q444-q628: -152, -192, 160, 43, -219, -74, 24, -8, 5, -64, -3, 194, -59, -232, -120, 3, -285, -11, 165, 56, -26, -194, 95, 99, 90
q444-q628: -89, 46, 19, 59, 466, 212, -114, 208, 467, 303, 50, -188, 325, 187, -233, 17, 39, 29, -21, -49, 228, -56, -36, -129, -238
q353-q750: 50, -166, -308, 154, 266, 4, 38, 152, 183, -14, 61, -216, 56, 163, -18, -74, 218, -62, -132, 59, 104, 137, 84, -169, 59
q979-q847: -102, -332, -265, 313, 478, 287, -203, 330, 355, 146, -107, -236, 378, 36, -319, -7, 188, 41, 34, 34, 266, -58, 372, -140, -52
q353-q750: -25, 292, 97, -203, -332, -216, 99, 69, 60, -62, 24, 251, -31, -179, 74, -80, 39, 94, -99, -79, -110, -97, -192, 35, 40
q444-q628: 8, -40, 134, 22, 54, -91, -61, 16, 107, -29, -89, -6, 23, -1, -84, 93, 48, 93, 82, -32, 88, 31, -102, 2, -19
q444-q628: -10, 0, 40, -24, -41, 40, 36, -46, -81, 99, 79, 11, -56, 58, 72, -19, -98, -35, -4, 34, -13, -29, 16, -14, -46
q835-q833: -23, -2, 83, 29, 121, -199, -117, 153, 23, 112, -23, 41, 200, -123, -100, -74, 83, 165, 42, -87, 115, 104, -96, -160, -153
q353-q750: -136, -136, 95, -259, -156, -127, 336, 151, -136, 72, 106, 61, -53, -18, -118, -69, -198, 49, 98, 101, -72, -67, 41, -7, -84
q353-q750: 233, -118, -149, 226, 229, 282, -126, 47, 149, 123, 311, -176, -3, -43, 313, -112, 107, -239, -203, 68, 266, 58, 357, -4, 20
q979-q847: -27, -135, -193, 197, -85, 129, -53, 88, -123, 39, 55, 52, 61, -196, 103, -99, -74, -72, -7, 8, 0, -93, 325, 36, 7
q979-q847: 83, 233, -277, 62, -1, 117, -191, -185, 13, -162, -14, 47, -71, -34, 160, -86, 141, -147, -223, -18, -134, 7, 14, -77, 276
q21-q717: -45, -62, 37, -37, 91, 100, 44, 183, 289, 190, 63, -8, 124, 44, -162, -17, 25, 13, -20, 70, 148, -134, 124, -58, -22
q21-q717: -116, -35, 208, 104, -52, -273, 36, 66, 193, 19, -63, 95, 139, -73, -236, 56, -150, 93, 163, -96, 32, -24, -258, 71, -137
q21-q717: -9, 195, 179, -164, -147, -285, 188, -162, 128, -55, -191, 116, 7, 170, -354, 165, -62, 41, 118, -34, -164, 22, -428, 82, 52
q353-q750: -242, -83, 370, 45, -244, -165, -193, -222, 48, -115, 79, 425, -96, -512, -155, -63, -614, -103, 234, 13, -74, -275, -51, 60, 189
q835-q833: 146, -245, -213, 195, 412, 281, -133, 123, 90, 225, 237, -291, 143, 125, 69, -207, 263, -152, -227, 153, 275, 137, 386, -186, -11
q444-q628: -80, 5, -216, 89, -55, 16, 204, 27, 54, -42, -16, -53, 80, 107, -137, -14, -86, -113, -12, -12, -162, -42, -24, 123, -18
q979-q847: -292, -93, -379, -167, -67, -209, 445, 617, 244, 106, 3, 3, 149, 133, -194, -138, 130, 229, -72, 30, -57, -139, 16, -277, -96
q353-q750: -53, 49, -84, -137, -237, -149, 147, -35, -269, -88, -80, 59, -173, 121, 104, -22, 66, 101, -40, 30, -192, 27, -113, -77, 59
q21-q717: 140, 223, -27, -20, -11, 20, -147, -199, -122, -191, -105, 4, -97, -43, 179, 91, 99, -16, -35, -107, -85, 109, -123, 70, 79
q979-q847: 50, 107, -191, 92, 378, 128, -231, -50, 171, -128, -189, -176, 163, 83, -152, 80, 217, -7, -32, -92, 16, 132, -75, -68, 63
q444-q628: 79, 141, -165, -53, -60, -145, 43, -112, -139, -137, -83, 23, -100, 66, 67, 22, 89, -6, -47, -38, -153, 134, -157, -73, 110
q21-q717: -99, -18, 309, 118, -194, -135, -25, -171, 106, -224, 15, 133, -160, -203, 65, 139, -382, -57, 190, -99, -40, -115, -231, 288, -11
q353-q750: 5, -53, -40, 39, 220, 175, 58, 40, 69, 76, 76, -201, 91, 127, -41, 20, -42, -87, 6, 0, 54, 38, 57, 77, -150
q21-q717: -45, -43, -92, -71, 44, -200, 205, 101, -31, -69, -112, -106, -16, 197, -94, 87, 67, 121, 73, -31, -67, 129, -203, -65, -84
q979-q847: 315, -11, -119, 99, 7, 176, -75, -25, -47, -3, 153, -43, -162, -120, 425, 66, 85, -146, -79, 1, 168, 66, 295, 65, 75
q444-q628: 261, 313, -313, -124, -21, -106, -71, -11, -353, -75, 54, -9, -30, -63, 372, -213, 431, 28, -314, -78, -100, 305, -15, -204, 64
q979-q847: -49, -121, -175, 59, 261, 174, -52, 225, 184, 79, -36, -167, 177, 91, -122, -37, 208, 55, -64, 36, 129, -16, 186, -115, -30
q835-q833: 73, 85, 81, -129, -161, 83, 115, -75, 188, -34, -82, 39, -110, 152, -77, 142, 95, -28, -37, 84, -17, -129, -9, 130, 176
q835-q833: -118, 83, -147, -95, -40, -18, 175, 184, 223, 103, -64, 63, 133, 97, -241, 4, 8, 47, -11, 8, -68, -144, -24, -74, 10
q353-q750: 97, 131, 39, -171, 11, 0, -26, 31, -230, 174, 93, 29, 57, -46, 109, -129, 110, 56, -89, -2, 22, 99, 55, -119, -108
q444-q628: 174, 172, -80, -28, -152, 321, -276, -313, -410, -55, 101, 64, -197, -118, 429, -175, 143, -159, -266, 80, -100, -5, 287, 14, 228
q444-q628: -236, -432, -9, 67, 251, -153, 45, 78, -207, -22, 23, -90, 61, -84, -260, -74, -326, 23, 267, 60, -4, 108, 50, -163, -117
q353-q750: -136, 81, 199, -25, -300, -129, 78, 51, 116, 34, -22, 196, -15, -61, -25, 25, -124, 98, 46, -42, -44, -199, -148, 104, -51
q444-q628: 119, 67, -26, -37, 103, -255, -101, 111, 15, 39, -25, 86, 57, -144, 35, 3, 126, 133, 30, -90, 116, 166, -95, -241, -14
q21-q717: 124, 59, -32, 149, -3, 321, -223, -53, 221, 30, 54, -6, -13, -30, 173, -10, 179, -117, -190, 47, 138, -146, 247, 85, 164
q979-q847: 33, 80, -134, -46, -280, 123, 60, 21, -153, -46, -21, 104, -172, -55, 286, 52, 7, 11, -42, -4, -89, -142, 174, 74, 76
q444-q628: 81, -1, 53, 181, 30, 155, -319, 76, 5, 60, 145, -7, 21, -201, 375, -148, 197, 34, -184, -39, 215, -16, 202, -25, -49
q835-q833: -186, 49, 120, -178, -166, -209, 435, 91, 107, 135, -167, 75, 211, 192, -570, 133, -237, 73, 240, -21, -193, -106, -267, 168, -189
q21-q717: 130, -274, -35, 27, 144, -83, 216, 59, -158, 41, 189, -198, 0, 41, -3, -71, -31, -116, 36, 87, 90, 236, 123, 30, -115
q835-q833: -103, -7, -118, -116, -252, -95, 139, 11, -201, -80, 25, 169, -201, -95, 138, -31, -187, 9, 37, 32, -169, -102, 40, -77, 105
q353-q750: 291, -100, -277, 72, 286, 103, 61, 19, -91, -48, 53, -330, -13, 193, 149, 18, 317, -110, -123, 36, 104, 315, 153, -16, -1
q835-q833: -44, 134, 27, -109, -201, 175, -29, -138, -179, -23, -85, 79, -49, 23, 20, -23, 28, -3, -65, 41, -159, -132, 71, 103, 86
q21-q717: 402, 141, -137, 28, 201, 304, -209, -118, 178, 23, -14, -199, -136, 269, 305, 127, 527, -75, -277, 69, 221, 126, 156, -72, 221
q21-q717: -154, 112, 69, -110, -206, 26, 147, -208, 28, -235, -94, 59, -180, 89, -80, 119, -237, -81, 66, 2, -259, -158, -207, 219, 120
q835-q833: 133, 199, -257, -96, -200, -43, 109, -48, 44, -164, -165, 99, -45, 35, -65, 47, 240, -38, -120, 14, -167, -8, 3, 24, 292
q979-q847: 169, 142, 61, 57, 51, -48, -310, 20, 156, -24, -5, 79, -37, -152, 255, 13, 268, 102, -121, -80, 200, 54, -30, -141, 94
q835-q833: -197, -61, -61, -92, -298, -113, 257, 2, -83, 16, -63, 161, -103, 98, -155, 6, -213, 18, 84, 92, -213, -181, -35, -25, 87
q444-q628: -66, 195, -42, -112, -73, -310, 89, -34, 78, -126, -176, 108, 54, 56, -249, 22, 55, 91, 17, -75, -182, 65, -365, -84, 80
q979-q847: 19, 81, -295, -214, -136, -150, 259, 118, -190, -36, -59, 16, -53, 133, -2, -78, 207, 76, -112, 48, -179, 86, -13, -169, 89
q979-q847: -17, -452, 121, 121, 353, 100, 68, 332, 237, 299, 202, -279, 167, 140, -118, -59, 76, 43, 32, 141, 397, 42, 257, -89, -244
q979-q847: 42, -81, 36, 35, 104, 225, -21, 57, 140, 97, 98, -51, 77, -73, -36, 12, -66, -104, 15, 43, 131, -91, 238, 103, -24
q835-q833: 31, 88, 103, -13, 52, 128, -99, -94, -123, -43, 21, -73, -63, -18, 206, 59, -49, 0, 17, -79, 4, 33, -37, 112, -122
q835-q833: -52, -165, 249, 42, 38, 100, -82, -112, -178, 45, 129, -35, 6, -119, 3, -83, -210, -75, 77, 52, 46, -5, 107, 127, -110
q21-q717: 72, 237, 134, 63, -215, -117, -183, -381, -274, -284, -143, 126, -163, -134, 192, 98, -91, -27, 53, -153, -206, 88, -282, 201, 69
q979-q847: 240, 62, -138, -29, -104, 92, -119, 121, 78, 65, 67, 99, -132, -100, 347, -21, 332, 36, -204, 58, 187, -44, 290, -162, 212
q21-q717: 101, 109, 110, -109, -119, 17, -103, -182, -235, -155, 82, 146, -203, -313, 278, 30, -208, -81, 65, -56, -53, 9, 50, 92, 78
q444-q628: 138, 313, 77, -199, -441, 34, 46, -231, -96, -106, -54, 228, -218, -24, 164, 39, 97, -50, -140, 36, -177, -131, -32, 163, 257
q353-q750: -38, -123, 104, 57, 152, -102, 55, 252, 195, 229, 89, -49, 178, 8, -104, -6, -31, 98, 79, -31, 207, 18, -19, -81, -243
q353-q750: 31, -18, 81, 54, -149, 221, -27, -35, 68, -22, -184, 0, -93, 92, 65, 263, 32, 58, 98, -4, 43, -183, 117, 217, 28
q444-q628: -91, -60, 188, -63, -23, -133, 14, 66, -164, 103, 62, 14, 130, -65, -102, -178, 11, 102, -3, 14, 9, 62, -52, -29, -167
q21-q717: 166, -183, -358, 132, 463, -142, 67, 146, -93, 32, 56, -349, 184, 192, -75, -122, 299, -33, -86, 3, 99, 449, 7, -245, -118
q835-q833: -177, -151, -36, 105, 81, -91, 56, 73, -16, -64, 159, 32, 48, -265, -36, -84, -432, -108, 162, -68, -45, -22, 9, 32, -123
q835-q833: -93, 147, -148, -207, -257, -78, 291, 95, 73, 44, -154, 133, -29, 195, -177, 85, 27, 87, 2, 36, -191, -163, -88, -47, 92
q979-q847: -29, -210, 249, 230, 169, 316, -224, -210, -147, 33, -31, -166, 63, -8, -35, 104, -208, -92, 180, 1, 87, -21, 154, 276, -171
q353-q750: -39, -84, 136, -3, 83, -74, 47, -4, -173, 121, 142, -41, -14, -18, 81, -16, -251, -2, 124, -33, 37, 85, -66, -20, -241
q835-q833: -8, -133, 128, 28, 422, 92, -110, 194, 104, 213, 198, -192, 261, -83, -81, -134, -5, 10, 10, -19, 260, 119, 102, -82, -285
q353-q750: -30, 56, 39, 74, -191, -73, -28, 51, 243, -93, 26, 159, -94, -150, 128, 39, -55, 7, -22, -47, 34, -161, -46, 58, 104
q21-q717: 314, 229, -47, 46, 239, 269, -275, 11, 437, 131, -64, -101, 104, 158, 65, 115, 507, -5, -236, -4, 282, 16, 98, -71, 146
-2, 162, -47, -38, -224, -50, 1, -66, -90, -63, -1, 139, -9, -97, 45, -117, 53, -26, -121, -10, -144, -45, -27, 37, 104 : q444-q628
-225, 173, 187, -218, -193, -5, 79, -70, -70, 57, -90, 198, 101, -66, -292, -23, -256, 47, 110, -17, -219, -201, -128, 94, -51 : q21-q717
190, -170, -207, 15, -9, 27, 52, 48, -265, -31, 170, -57, -162, -105, 315, -95, 83, -93, -82, 87, 66, 140, 313, -83, 86 : q21-q717
299, -7, 3, -38, -24, -206, 83, -4, -339, 83, 141, -74, -47, 6, 255, -99, 226, 13, -96, 3, 83, 338, 7, -60, -113 : q353-q750
172, 37, 27, 49, 185, -35, -211, 9, -35, 42, 24, -40, 13, -87, 185, 24, 141, 60, -12, -77, 173, 172, 0, -130, -57 : q21-q717
158, 147, 15, 24, -130, 56, -182, -119, -107, -79, -42, 109, -122, -155, 278, 70, 75, 4, -33, -67, 15, -3, 59, 50, 97 : q979-q847
0, -113, 148, 262, 179, 127, -148, -81, 144, 74, -9, -106, 93, 32, -55, 136, -164, -68, 142, -58, 138, -15, -10, 153, -152 : q353-q750
239, -231, 30, -63, 187, -372, 178, 116, -157, 143, 75, -106, 100, 41, -174, -54, 168, 52, 77, 70, 174, 396, -17, -196, -100 : q979-q847
-94, 14, 128, 126, 192, 172, -294, 116, 125, 180, 36, -9, 235, -145, -5, -77, 2, 81, -6, -81, 174, -89, 92, -38, -190 : q21-q717
-16, 210, -132, -139, -167, -247, 256, 7, 39, -152, -230, 40, -136, 234, -19, 246, 24, 131, 88, -113, -202, 31, -375, -2, 12 : q835-q833
-58, -67, -26, -162, -17, 11, 104, 42, -222, 26, -23, -13, -105, 59, 50, 37, -72, 81, 83, 41, -54, 1, 56, -90, -45 : q353-q750
-48, 37, -67, 136, 25, 137, -222, -68, -24, -65, 44, 44, 13, -179, 129, -94, -62, -76, -63, -40, -21, -66, 102, 6, 59 : q21-q717
-73, 64, 129, -14, -214, -121, 11, 50, 18, 14, -145, 131, -55, 20, 45, 138, -12, 190, 96, -74, -13, -110, -148, 24, -63 : q353-q750
-91, -5, 251, 166, -94, 197, -218, -24, 218, 74, 59, 56, 19, -67, 100, -28, -22, 3, -70, 5, 132, -237, 65, 148, -25 : q444-q628
198, 191, 32, -140, -320, 157, -39, -165, -225, 21, 117, 164, -258, -94, 411, -33, 63, -84, -166, 64, -38, -89, 194, 61, 171 : q444-q628
49, -77, -56, -25, -275, -26, 264, -47, -27, -147, -14, -2, -213, 117, 69, 85, 6, -73, -16, 89, -101, -54, 34, 183, 141 : q21-q717
54, -233, 175, 56, 132, -66, 68, -102, -143, 81, 110, -176, -48, 173, -23, -11, -59, -51, 61, 90, 90, 183, -49, 18, -130 : q979-q847
-81, -172, -96, -74, 215, 46, 146, 162, -159, 110, 24, -240, 55, 238, -41, -46, 71, 88, 13, 54, 21, 122, 45, -123, -207 : q21-q717
109, 44, -190, -19, -267, -188, 294, -274, -279, -357, -134, -10, -331, 146, 124, 210, -131, -129, 102, -27, -316, 138, -211, 202, 163 : q835-q833
-278, 0, 366, -156, -120, -220, 225, 103, 55, 193, 6, 125, 237, -21, -444, -57, -312, 116, 195, -26, -80, -122, -257, 108, -292 : q353-q750
9, 396, 123, -253, -424, -74, -134, 71, -54, 32, -170, 405, -47, -266, 179, 48, 139, 268, -37, -118, -62, -224, -36, -56, 87 : q835-q833
-156, 103, -36, -91, -59, -185, 122, 179, 254, -30, -83, 105, 58, 2, -159, 43, -37, 126, 44, -73, -56, -105, -210, -79, -11 : q979-q847
-255, 153, 80, -6, -62, -45, -157, 52, 141, -57, -113, 181, 120, -185, -129, -34, -126, 125, 49, -120, -90, -191, -160, -25, -21 : q835-q833
